Here is a tiny trained network, its code and every weight. The questions are about switching its units off for an input and a target symbol, where a switched-off unit gives its printed mean instead of its output.

import numpy as np


def w(rows, s, z=0):
    codes = np.array(rows[::2]) - 128.0
    scale = np.full(codes.shape[1], s)
    scale[-1] = z or s
    return codes * scale


def norm(h):
    return h / np.sqrt((h * h).mean(-1, keepdims=True) + 1e-5)


def f(y):
    return np.maximum(y, 0)


def softmax(a):
    e = np.exp(a - a.max(-1, keepdims=True))
    return e / e.sum(-1, keepdims=True)


def log_softmax(a):
    a = a - a.max(-1, keepdims=True)
    return a - np.log(np.exp(a).sum(-1, keepdims=True))


def net(x, mask):
    ids = ['βδεθπστω'.index(c) for c in x.split()]
    T = len(ids)
    res = E[ids] + P[:T]
    u = 0
    for l in range(3):
        q, k, v = (norm(res) @ M[l].T for M in (Q, K, V))
        z = softmax(np.where(np.tri(T) > 0, q @ k.T / 2**0.5, -1e9)) @ v
        res = res + np.where(mask[u], z, O[l][:, -1]) @ O[l][:, :-1]
        u += 1
        y = f(norm(res) @ A[l][:, :-1].T + A[l][:, -1])
        res = res + np.where(mask[u : u + 8], y, B[l][:, -1]) @ B[l][:, :-1]
        u += 8
    return log_softmax(norm(res)[-1] @ U[:, :-1].T + U[:, -1])


Q, K, V, O, A, B = {}, {}, {}, {}, {}, {}
E = w([
[62,175,129],'β',
[181,95,111],'δ',
[44,188,149],'ε',
[55,179,113],'θ',
[251,86,47],'π',
[254,87,42],'σ',
[40,181,154],'τ',
[29,9,171],'ω',
],0.0083)
P = w([
[145,173,84],'0',
[132,158,112],'1',
[2,66,6],'2',
[116,173,125],'3',
[169,119,84],'4',
[35,65,50],'5',
[133,199,108],'6',
[210,130,92],'7',
[54,44,61],'8',
[150,205,91],'9',
[151,92,144],'10',
],0.0089)
Q[0] = w([
[173,97,106],'L0H1',
[165,96,1],'L0H1',
],0.0089)
K[0] = w([
[130,68,103],'L0H1',
[169,6,180],'L0H1',
],0.014)
V[0] = w([
[9,231,188],'L0H1',
[3,37,192],'L0H1',
],0.0068)
O[0] = w([
[104,203,80,122],'L0H1',
[110,2,33,252],'L0H1',
],0.0065,0.0023)
A[0] = w([
[92,107,100,1],'L0N1',
[255,96,84,94],'L0N2',
[94,74,204,146],'L0N3',
[139,232,156,117],'L0N4',
[152,175,89,84],'L0N5',
[41,155,197,86],'L0N6',
[100,85,189,138],'L0N7',
[91,215,69,115],'L0N8',
],0.0077,0.0064)
B[0] = w([
[16,178,187,128],'L0N1',
[1,120,82,251],'L0N2',
[157,146,30,224],'L0N3',
[67,37,96,213],'L0N4',
[42,79,60,146],'L0N5',
[154,90,35,191],'L0N6',
[129,149,46,200],'L0N7',
[78,82,133,243],'L0N8',
],0.0068,0.0028)
Q[1] = w([
[155,94,255],'L1H1',
[129,205,79],'L1H1',
],0.0047)
K[1] = w([
[13,169,238],'L1H1',
[253,100,170],'L1H1',
],0.0046)
V[1] = w([
[218,221,49],'L1H1',
[111,2,184],'L1H1',
],0.0084)
O[1] = w([
[103,95,244,39],'L1H1',
[43,116,67,253],'L1H1',
],0.011,0.0014)
A[1] = w([
[13,89,137,153],'L1N1',
[2,181,155,105],'L1N2',
[176,221,140,138],'L1N3',
[112,194,239,98],'L1N4',
[72,58,171,132],'L1N5',
[158,99,188,2],'L1N6',
[202,200,94,179],'L1N7',
[58,48,138,58],'L1N8',
],0.0063,0.0084)
B[1] = w([
[131,175,76,255],'L1N1',
[233,51,133,165],'L1N2',
[157,146,100,133],'L1N3',
[129,125,76,138],'L1N4',
[114,126,83,171],'L1N5',
[254,123,188,128],'L1N6',
[124,160,53,153],'L1N7',
[22,127,22,139],'L1N8',
],0.0094,0.0062)
Q[2] = w([
[147,129,250],'L2H1',
[133,94,187],'L2H1',
],0.012)
K[2] = w([
[50,25,254],'L2H1',
[67,36,80],'L2H1',
],0.0067)
V[2] = w([
[71,107,22],'L2H1',
[85,253,64],'L2H1',
],0.0054)
O[2] = w([
[85,81,156,254],'L2H1',
[255,154,67,211],'L2H1',
],0.011,0.0053)
A[2] = w([
[94,40,78,168],'L2N1',
[139,121,67,139],'L2N2',
[255,184,102,139],'L2N3',
[37,191,212,132],'L2N4',
[87,173,100,95],'L2N5',
[139,109,143,13],'L2N6',
[79,117,113,2],'L2N7',
[137,42,49,157],'L2N8',
],0.0092,0.0085)
B[2] = w([
[177,116,183,235],'L2N1',
[120,113,186,196],'L2N2',
[129,255,120,150],'L2N3',
[155,100,226,133],'L2N4',
[147,72,136,135],'L2N5',
[184,165,166,128],'L2N6',
[218,135,237,128],'L2N7',
[153,117,190,248],'L2N8',
],0.0093,0.013)
U = w([
[156,163,123,4],'β',
[146,175,108,144],'δ',
[183,166,104,101],'ε',
[179,158,121,37],'θ',
[121,118,212,21],'π',
[124,110,254,189],'σ',
[160,139,107,40],'τ',
[63,21,21,238],'ω',
],0.0095,0.0036)

Each question gives the input, a string of symbols that net reads in full, and the target symbol t.
The units are the heads (2 rows each of Q, K, V and O) and the neurons (one row each of A and B). Each row of codes is followed by its name. A weight is (code - 128) times the scale printed after its matrix; where a second scale follows, it is the last column's (O, A, B and U).
mask holds one flag per unit, layer by layer, with each layer's heads first. A switched-off unit (its flag False) gives its mean, the last column of its rows in O or B, instead of its output. The means were averaged over made-up inputs and are rounded, as every weight is.
A unit's drop is (log p(t) with every unit on - log p(t) with that unit switched off) / (log p(t) with every unit on - log p(t) with every unit switched off).
The circuit of an input: a set's keep is (log p(t) with only the set's units on - log p(t) with every unit switched off) / (log p(t) with every unit on - log p(t) with every unit switched off). Starting from the 12 units with the biggest drops (on a tie, the unit counted first), units are removed one at a time, each time the one whose removal leaves the highest keep (on an exact tie, the one counted first), for as long as the keep stays at least 0.8.
units of the circuit, in order: the units of the circuit, biggest drop first
unit that matters most: the unit with the biggest drop
top k neurons: the k neurons with the biggest drops, biggest first
top k neurons in layer l: the k neurons of layer l with the biggest drops, biggest first
input ω ω θ β θ δ π ω δ σ, target ω: unit that matters most => L0N2
input σ π π, target σ: units of the circuit, in order => (L1H1; L0H1)
input σ δ ε π, target σ: top 2 neurons in layer 0 => (L0N2; L0N8)
input σ σ ε σ ω π σ τ σ ε, target σ: top 4 neurons => (L0N4; L0N8; L1N1; L0N5)
input σ θ δ ω ω σ β, target σ: top 3 neurons in layer 0 => (L0N4; L0N8; L0N2)
input ω β β ω σ θ δ, target ω: top 3 neurons => (L0N2; L1N2; L2N3)
input σ π ω θ σ δ ε θ, target σ: top 3 neurons => (L0N4; L1N2; L0N8)
input σ ω ε σ τ ε π π ω β, target σ: top 3 neurons => (L0N4; L1N2; L0N2)
input ω ω δ θ δ σ δ θ ω δ, target ω: units of the circuit, in order => (L0N2; L0H1)
input ω ω δ δ ω ω δ π, target ω: units of the circuit, in order => (L0H1; L0N2)
input ω ω ω σ δ τ ε, target ω: top 2 neurons in layer 0 => (L0N4; L0N8)
input ω θ δ σ ω δ ε ω π ω β, target ω: top 2 neurons => (L0N4; L0N8)
input ω θ τ θ, target ω: top 2 neurons => (L0N8; L0N4)
input β σ ε, target σ: unit that matters most => L1N2
input σ ε ω σ, target σ: units of the circuit, in order => (L1H1; L2H1)
input σ π σ ω ω ω ω τ, target ω: top 3 neurons in layer 0 => (L0N4; L0N8; L0N5)
input ω σ θ σ, target ω: top 2 neurons in layer 1 => (L1N2; L1N7)
input ω τ τ ω τ ε τ, target ω: top 3 neurons => (L0N8; L0N4; L0N5)
input σ σ δ, target σ: top 2 neurons => (L0N2; L0N8)
input ω π σ ε π ε ω σ ε ω σ, target σ: top neuron in layer 2 => (L2N8)
